W = [122 154 105 129 122 131 125 127 114 151 128 136 126]
W[0] => 122
W[12] => 126
W[10] => 128

data = [[151, 143, 131, 120, 113, 109, 109, 117, 127, 132, 129, 128, 129, 136, 147], [130, 128, 128, 134, 146, 151, 145, 133, 122, 114, 109, 108, 115, 125, 131]]
data[0][0]: 151
data[0][1]: 143
data[0]: [151, 143, 131, 120, 113, 109, 109, 117, 127, 132, 129, 128, 129, 136, 147]
data[:, 4]: [113, 146]
data[0][14]: 147
data[0][10]: 129
data[0][8]: 127
data[:, 10]: [129, 109]
data[1][3]: 134
data[1][9]: 114
data[0][11]: 128
data[1][1]: 128
data[1][4]: 146
data[:, 2]: [131, 128]
data[1][10]: 109

a =
[[118 129 124 119 123 130 125 128 126 122 114 122 118 137 102 125]
 [115 131 126 112 118 128 131 128 123 118 125 118 113 139 123 118]
 [121 131 125 118 122 131 124 128 122 122 128 121 114 132 129 118]
 [131 127 125 126 127 129 121 128 125 127 137 129 121 120 149 122]
 [119 124 129 117 122 114 142 128 131 121 126 127 129 135 128 131]
 [128 125 126 125 127 123 128 128 129 126 130 131 127 125 135 129]
 [114 128 130 110 117 117 143 128 125 117 133 121 120 138 141 122]
 [133 127 122 132 131 133 114 128 128 130 121 131 125 122 116 129]
 [131 126 122 130 130 131 118 128 129 129 119 131 127 125 112 131]
 [118 130 126 115 120 127 131 128 124 120 128 120 116 135 130 119]
 [136 126 122 134 133 133 112 127 128 132 125 133 126 118 124 128]
 [130 130 121 128 128 138 111 128 124 128 125 127 117 123 123 121]
 [127 124 126 126 128 123 128 128 130 126 123 131 129 127 123 131]
 [135 123 124 133 132 126 120 128 131 131 126 136 132 119 128 133]
 [130 120 128 127 129 113 137 128 134 127 128 136 138 124 134 138]]
a[0,0] => 118
a[9,14] => 130
a[10,12] => 126
a[7,8] => 128
a[0,9] => 122
a[10,1] => 126
a[3,4] => 127
a[9,1] => 130
a[6,1] => 128
a[:, 10] => [114, 125, 128, 137, 126, 130, 133, 121, 119, 128, 125, 125, 123, 126, 128]
a[12,10] => 123
a[4] => [119, 124, 129, 117, 122, 114, 142, 128, 131, 121, 126, 127, 129, 135, 128, 131]
a[6,6] => 143
a[3,7] => 128
a[2,0] => 121
a[12,14] => 123
a[14,0] => 130
a[12,6] => 128
a[10,9] => 132
a[1,3] => 112
a[8,13] => 125
a[0,15] => 125
a[:, 9] => [122, 118, 122, 127, 121, 126, 117, 130, 129, 120, 132, 128, 126, 131, 127]
a[10,2] => 122
a[7,14] => 116
a[11] => [130, 130, 121, 128, 128, 138, 111, 128, 124, 128, 125, 127, 117, 123, 123, 121]
a[0,8] => 126
a[1,4] => 118
a[10,6] => 112
a[:, 5] => [130, 128, 131, 129, 114, 123, 117, 133, 131, 127, 133, 138, 123, 126, 113]
a[0,1] => 129
a[6,7] => 128
a[5,13] => 125
a[13,6] => 120
a[:, 2] => [124, 126, 125, 125, 129, 126, 130, 122, 122, 126, 122, 121, 126, 124, 128]
a[3,0] => 131
a[9,0] => 118

B =
[[127 127 129 130 129 131 130 129 129 129 129 129 128 130 137]
 [132 129 130 128 136 129 155 128 129 129 149 156 148 128 127]
 [129 130 129 129 130 129 130 128 128 128 130 128 128 145 130]
 [129 129 138 128 128 127 128 128 130 129 129 130 129 129 131]
 [129 131 129 130 132 132 130 129 130 127 128 129 127 129 132]
 [128 128 131 131 132 127 132 127 129 129 138 130 131 134 129]
 [131 129 135 128 129 128 126 127 129 129 135 128 129 133 128]
 [130 128 128 129 135 133 136 130 128 128 134 128 135 129 130]
 [130 129 128 133 136 155 130 129 129 127 129 128 129 128 146]
 [128 127 129 127 128 132 129 129 128 128 127 128 128 129 137]
 [128 130 128 129 129 126 134 127 127 128 126 127 132 146 131]
 [134 128 131 128 138 130 128 129 129 129 150 131 132 128 128]
 [127 129 128 130 130 132 130 130 128 130 128 128 130 130 142]
 [128 128 128 127 129 129 130 130 127 128 130 130 128 130 130]]
B[0, 0] => 127
B[5] => [128, 128, 131, 131, 132, 127, 132, 127, 129, 129, 138, 130, 131, 134, 129]
B[3, 10] => 129
B[:, 0] => [127, 132, 129, 129, 129, 128, 131, 130, 130, 128, 128, 134, 127, 128]
B[0] => [127, 127, 129, 130, 129, 131, 130, 129, 129, 129, 129, 129, 128, 130, 137]
B[:, 7] => [129, 128, 128, 128, 129, 127, 127, 130, 129, 129, 127, 129, 130, 130]
B[9] => [128, 127, 129, 127, 128, 132, 129, 129, 128, 128, 127, 128, 128, 129, 137]
B[7] => [130, 128, 128, 129, 135, 133, 136, 130, 128, 128, 134, 128, 135, 129, 130]
B[7, 9] => 128
B[12, 14] => 142
B[10] => [128, 130, 128, 129, 129, 126, 134, 127, 127, 128, 126, 127, 132, 146, 131]
B[5, 12] => 131
B[12] => [127, 129, 128, 130, 130, 132, 130, 130, 128, 130, 128, 128, 130, 130, 142]
B[2] => [129, 130, 129, 129, 130, 129, 130, 128, 128, 128, 130, 128, 128, 145, 130]
B[:, 11] => [129, 156, 128, 130, 129, 130, 128, 128, 128, 128, 127, 131, 128, 130]
B[1] => [132, 129, 130, 128, 136, 129, 155, 128, 129, 129, 149, 156, 148, 128, 127]
B[8, 0] => 130
B[12, 0] => 127
B[4, 9] => 127
B[5, 5] => 127
B[7, 7] => 130
B[12, 9] => 130
B[8, 4] => 136
B[13, 9] => 128
B[0, 8] => 129
B[13, 1] => 128
B[13, 3] => 127
B[8, 3] => 133
B[3] => [129, 129, 138, 128, 128, 127, 128, 128, 130, 129, 129, 130, 129, 129, 131]
B[11, 5] => 130
B[11, 4] => 138
B[2, 10] => 130
B[9, 7] => 129
B[7, 13] => 129
B[11, 14] => 128

grid =
[[106 124 127 111 118 128 120 110 123]
 [133 136 128 136 120 132 139 136 134]]
Indices start at 0.
row 0 col 0 -> 106
row 1 col 4 -> 120
row 0 col 1 -> 124
row 0 col 7 -> 110
row 1 col 8 -> 134
row 0 col 3 -> 111
row 0 col 6 -> 120

x =
[[107 128 140 129 128]
 [103 128 133 128 128]
 [111 128 110 127 127]
 [121 128 122 128 128]
 [121 128 115 128 128]
 [124 128 124 128 128]
 [103 128 108 127 127]
 [111 128 114 128 128]
 [135 128 134 128 128]]
Indices start at 0.
(0, 0) => 107
(2, 2) => 110
(4, 1) => 128
(8, 2) => 134
(5, 1) => 128
(4, 0) => 121
(8, 3) => 128
(1, 4) => 128
(1, 0) => 103
(6, 0) => 103
(6, 2) => 108
(0, 4) => 128
(3, 4) => 128
(7, 1) => 128
(3, 2) => 122
(1, 1) => 128
(5, 4) => 128
